Here is a tiny trained network, its code and every weight. The questions are about switching its units off for an input and a target symbol, where a switched-off unit gives its printed mean instead of its output.

import numpy as np


def w(rows, s, z=0):
    codes = np.array(rows[::2]) - 128.0
    scale = np.full(codes.shape[1], s)
    scale[-1] = z or s
    return codes * scale


def norm(h):
    return h / np.sqrt((h * h).mean(-1, keepdims=True) + 1e-5)


def f(y):
    return y / 2 * (1 + np.tanh(0.7978845608 * (y + 0.044715 * y**3)))


def softmax(a):
    e = np.exp(a - a.max(-1, keepdims=True))
    return e / e.sum(-1, keepdims=True)


def log_softmax(a):
    a = a - a.max(-1, keepdims=True)
    return a - np.log(np.exp(a).sum(-1, keepdims=True))


def net(x, mask):
    ids = ['αγδημπτ'.index(c) for c in x.split()]
    T = len(ids)
    res = E[ids] + P[:T]
    u = 0
    for l in range(2):
        r = norm(res)
        for j in range(2):
            rows = slice(2 * j, 2 * j + 2)
            q, k, v = (r @ M[l][rows].T for M in (Q, K, V))
            z = softmax(np.where(np.tri(T) > 0, q @ k.T / 2**0.5, -1e9)) @ v
            o = O[l][rows]
            res = res + np.where(mask[u + j], z, o[:, -1]) @ o[:, :-1]
        u += 2
        y = f(norm(res) @ A[l][:, :-1].T + A[l][:, -1])
        res = res + np.where(mask[u : u + 16], y, B[l][:, -1]) @ B[l][:, :-1]
        u += 16
    return log_softmax(norm(res)[-1] @ U[:, :-1].T + U[:, -1])


Q, K, V, O, A, B = {}, {}, {}, {}, {}, {}
E = w([
[110,109,82,207,141,159,135,208],'α',
[81,103,142,112,42,130,154,155],'γ',
[153,167,111,150,129,229,200,140],'δ',
[169,151,153,109,157,183,247,67],'η',
[154,65,116,254,108,188,192,87],'μ',
[54,149,87,121,246,143,155,135],'π',
[168,151,185,126,138,43,169,161],'τ',
],0.015)
P = w([
[82,138,182,153,145,114,139,206],'0',
[171,117,79,95,128,129,207,189],'1',
[169,67,77,78,150,150,56,142],'2',
[57,134,216,139,143,150,70,124],'3',
[104,223,62,129,85,62,82,80],'4',
[203,108,5,98,129,114,43,116],'5',
[124,42,156,72,178,181,59,152],'6',
],0.012)
Q[0] = w([
[152,180,110,161,130,67,141,122],'0.h0',
[120,152,189,132,114,115,105,124],'0.h0',
[75,208,133,140,66,105,143,110],'0.h1',
[60,124,250,167,146,166,136,147],'0.h1',
],0.014)
K[0] = w([
[82,108,205,134,132,169,132,153],'0.h0',
[131,55,155,90,136,159,135,149],'0.h0',
[190,8,88,57,165,164,156,166],'0.h1',
[152,177,33,139,100,78,195,135],'0.h1',
],0.012)
V[0] = w([
[249,128,177,150,95,53,118,153],'0.h0',
[74,140,123,80,65,108,88,124],'0.h0',
[65,139,112,185,212,97,58,207],'0.h1',
[157,60,83,254,124,242,117,91],'0.h1',
],0.0091)
O[0] = w([
[126,131,63,114,118,8,178,173,1],'0.h0',
[70,75,179,108,102,129,107,52,88],'0.h0',
[31,166,239,143,133,133,164,131,84],'0.h1',
[143,6,186,67,179,164,135,200,156],'0.h1',
],0.011,0.0026)
A[0] = w([
[44,80,176,97,56,133,72,104,67],'0.n0',
[139,150,190,161,110,237,46,161,54],'0.n1',
[131,74,108,67,123,12,95,140,57],'0.n2',
[164,117,174,161,136,95,64,44,4],'0.n3',
[180,68,113,93,81,146,76,148,27],'0.n4',
[79,201,125,56,135,217,83,153,61],'0.n5',
[108,127,76,133,91,95,254,142,123],'0.n6',
[151,143,213,133,152,168,166,54,99],'0.n7',
[58,12,138,208,71,105,93,61,10],'0.n8',
[74,91,97,192,131,128,129,150,74],'0.n9',
[114,226,71,169,66,101,39,43,51],'0.n10',
[132,143,118,219,204,146,96,150,56],'0.n11',
[135,127,105,93,86,145,58,195,30],'0.n12',
[57,133,105,133,96,101,34,221,141],'0.n13',
[126,71,190,87,205,170,149,182,199],'0.n14',
[80,180,94,72,234,46,101,136,199],'0.n15',
],0.0092,0.0033)
B[0] = w([
[110,128,32,160,140,110,148,133,188],'0.n0',
[83,88,93,88,57,54,125,135,186],'0.n1',
[218,110,115,143,121,79,107,126,142],'0.n2',
[187,141,163,106,119,99,113,167,130],'0.n3',
[96,145,94,140,97,120,137,81,181],'0.n4',
[113,61,96,123,137,116,110,134,163],'0.n5',
[128,106,176,95,153,101,54,148,172],'0.n6',
[138,151,97,75,107,142,78,89,161],'0.n7',
[71,145,157,179,118,94,173,148,174],'0.n8',
[134,156,160,100,90,123,150,126,134],'0.n9',
[101,96,133,133,194,1,116,115,254],'0.n10',
[112,133,144,103,104,123,181,138,148],'0.n11',
[137,124,88,106,67,133,145,99,151],'0.n12',
[146,191,136,64,101,144,168,59,166],'0.n13',
[161,138,78,158,128,56,190,61,246],'0.n14',
[47,84,170,162,127,165,92,117,140],'0.n15',
],0.0094,0.0076)
Q[1] = w([
[114,125,195,126,145,180,124,246],'1.h0',
[157,137,134,128,164,147,195,209],'1.h0',
[90,99,69,133,182,38,157,57],'1.h1',
[115,110,126,136,162,180,62,100],'1.h1',
],0.012)
K[1] = w([
[122,218,90,51,99,132,156,191],'1.h0',
[198,144,121,118,2,77,196,134],'1.h0',
[175,64,200,120,93,87,84,14],'1.h1',
[136,151,137,119,55,77,143,180],'1.h1',
],0.009)
V[1] = w([
[109,81,121,255,112,146,122,88],'1.h0',
[118,125,134,137,251,158,111,118],'1.h0',
[144,137,137,70,197,132,111,49],'1.h1',
[121,75,139,47,51,58,92,116],'1.h1',
],0.0098)
O[1] = w([
[181,22,150,30,119,87,177,121,211],'1.h0',
[162,89,191,142,58,164,105,233,123],'1.h0',
[227,223,154,71,16,134,153,145,134],'1.h1',
[78,167,117,2,166,56,45,144,253],'1.h1',
],0.0084,0.0049)
A[1] = w([
[186,165,62,158,62,161,130,64,43],'1.n0',
[122,150,71,82,139,114,128,85,23],'1.n1',
[148,95,80,48,167,61,89,113,33],'1.n2',
[109,93,221,90,129,107,209,151,2],'1.n3',
[140,104,71,182,128,136,180,114,132],'1.n4',
[85,183,157,115,110,152,57,116,219],'1.n5',
[149,112,75,108,133,121,153,85,71],'1.n6',
[199,141,84,115,152,84,171,166,190],'1.n7',
[102,78,94,33,79,171,129,101,35],'1.n8',
[219,107,184,168,147,158,70,191,141],'1.n9',
[100,57,122,154,110,134,140,124,32],'1.n10',
[76,117,219,73,164,127,104,158,117],'1.n11',
[127,212,96,93,47,183,138,54,141],'1.n12',
[98,161,126,155,2,131,116,166,154],'1.n13',
[75,104,96,93,108,92,72,60,136],'1.n14',
[172,76,185,50,155,172,127,159,196],'1.n15',
],0.012,0.0038)
B[1] = w([
[72,183,163,113,103,125,117,114,159],'1.n0',
[114,134,148,142,90,204,86,137,175],'1.n1',
[227,149,161,164,89,148,119,115,249],'1.n2',
[159,221,118,48,96,149,81,189,152],'1.n3',
[150,139,147,113,81,134,127,95,172],'1.n4',
[166,64,133,139,161,54,56,93,161],'1.n5',
[121,140,144,136,88,150,130,92,176],'1.n6',
[109,74,167,118,130,119,111,62,204],'1.n7',
[84,123,99,181,114,163,206,136,183],'1.n8',
[124,157,72,247,79,193,100,237,140],'1.n9',
[174,116,123,104,135,126,163,125,143],'1.n10',
[201,115,114,101,88,160,133,109,156],'1.n11',
[98,73,141,95,171,148,53,142,161],'1.n12',
[109,31,148,99,162,153,57,104,150],'1.n13',
[163,145,114,164,121,140,138,203,246],'1.n14',
[54,93,49,128,208,84,100,128,164],'1.n15',
],0.011,0.012)
U = w([
[105,180,158,65,135,134,203,210,219],'α',
[14,184,79,181,167,54,149,123,253],'γ',
[134,181,71,205,62,203,135,172,144],'δ',
[39,116,186,81,119,174,74,91,168],'η',
[142,69,139,140,109,112,238,35,14],'μ',
[107,2,88,117,201,140,117,234,67],'π',
[202,147,133,117,136,43,77,165,86],'τ',
],0.0059,0.0012)

Each question gives the input, a string of symbols that net reads in full, and the target symbol t.
The units are the heads (2 rows each of Q, K, V and O) and the neurons (one row each of A and B). Each row of codes is followed by its name. A weight is (code - 128) times the scale printed after its matrix; where a second scale follows, it is the last column's (O, A, B and U).
mask holds one flag per unit, layer by layer, with each layer's heads first. A switched-off unit (its flag False) gives its mean, the last column of its rows in O or B, instead of its output. The means were averaged over made-up inputs and are rounded, as every weight is.
A unit's drop is (log p(t) with every unit on - log p(t) with that unit switched off) / (log p(t) with every unit on - log p(t) with every unit switched off).
The circuit of an input: a set's keep is (log p(t) with only the set's units on - log p(t) with every unit switched off) / (log p(t) with every unit on - log p(t) with every unit switched off). Starting from the 12 units with the biggest drops (on a tie, the unit counted first), units are removed one at a time, each time the one whose removal leaves the highest keep (on an exact tie, the one counted first), for as long as the keep stays at least 0.8.
circuit, biggest first: the units of the circuit, biggest drop first
k most important neurons of layer l: the k neurons of layer l with the biggest drops, biggest first
heads that matter: for each layer, one digit per head in row order, 1 if its drop is at least 0.15 and else 0, layers parted by /
input μ γ μ π, target π: circuit, biggest first : [1.h0; 0.n5]
input γ η γ μ δ η, target π: heads that matter : 01 / 00
input γ μ π γ π, target η: circuit, biggest first : [0.h1; 0.n10]
input α δ γ, target δ: heads that matter : 10 / 10
input η τ π, target δ: circuit, biggest first : [1.h0; 0.n10]
input δ δ η δ γ, target η: 2 most important neurons of layer 0 : [0.n4; 0.n10]
input η δ γ η γ π, target δ: heads that matter : 01 / 00
input α δ δ τ μ η, target γ: circuit, biggest first : [0.h1]
input δ π α, target μ: heads that matter : 01 / 00
input π η η γ η, target η: circuit, biggest first : [1.n12; 1.n0; 1.h1]
input γ γ η γ γ γ α, target γ: circuit, biggest first : [0.h0; 0.n8; 0.h1]
input μ γ τ γ, target τ: heads that matter : 10 / 00
input τ η η γ α η δ, target η: heads that matter : 10 / 11
input π γ η γ γ δ γ, target τ: circuit, biggest first : [0.h1; 0.n10; 1.h1; 1.n2]
input μ δ δ, target π: circuit, biggest first : [0.h1]
input δ μ η γ π, target π: heads that matter : 10 / 10
input η γ γ δ, target τ: heads that matter : 11 / 01
input μ η γ α γ μ, target α: circuit, biggest first : [0.h1; 1.n3]
input δ η η τ, target δ: heads that matter : 11 / 00
input γ γ γ γ γ γ π, target τ: circuit, biggest first : [1.n2]
input γ η τ μ, target τ: circuit, biggest first : [0.h0; 1.h1]
input η μ γ γ, target π: heads that matter : 11 / 01
input π γ α γ γ γ γ, target γ: heads that matter : 11 / 00
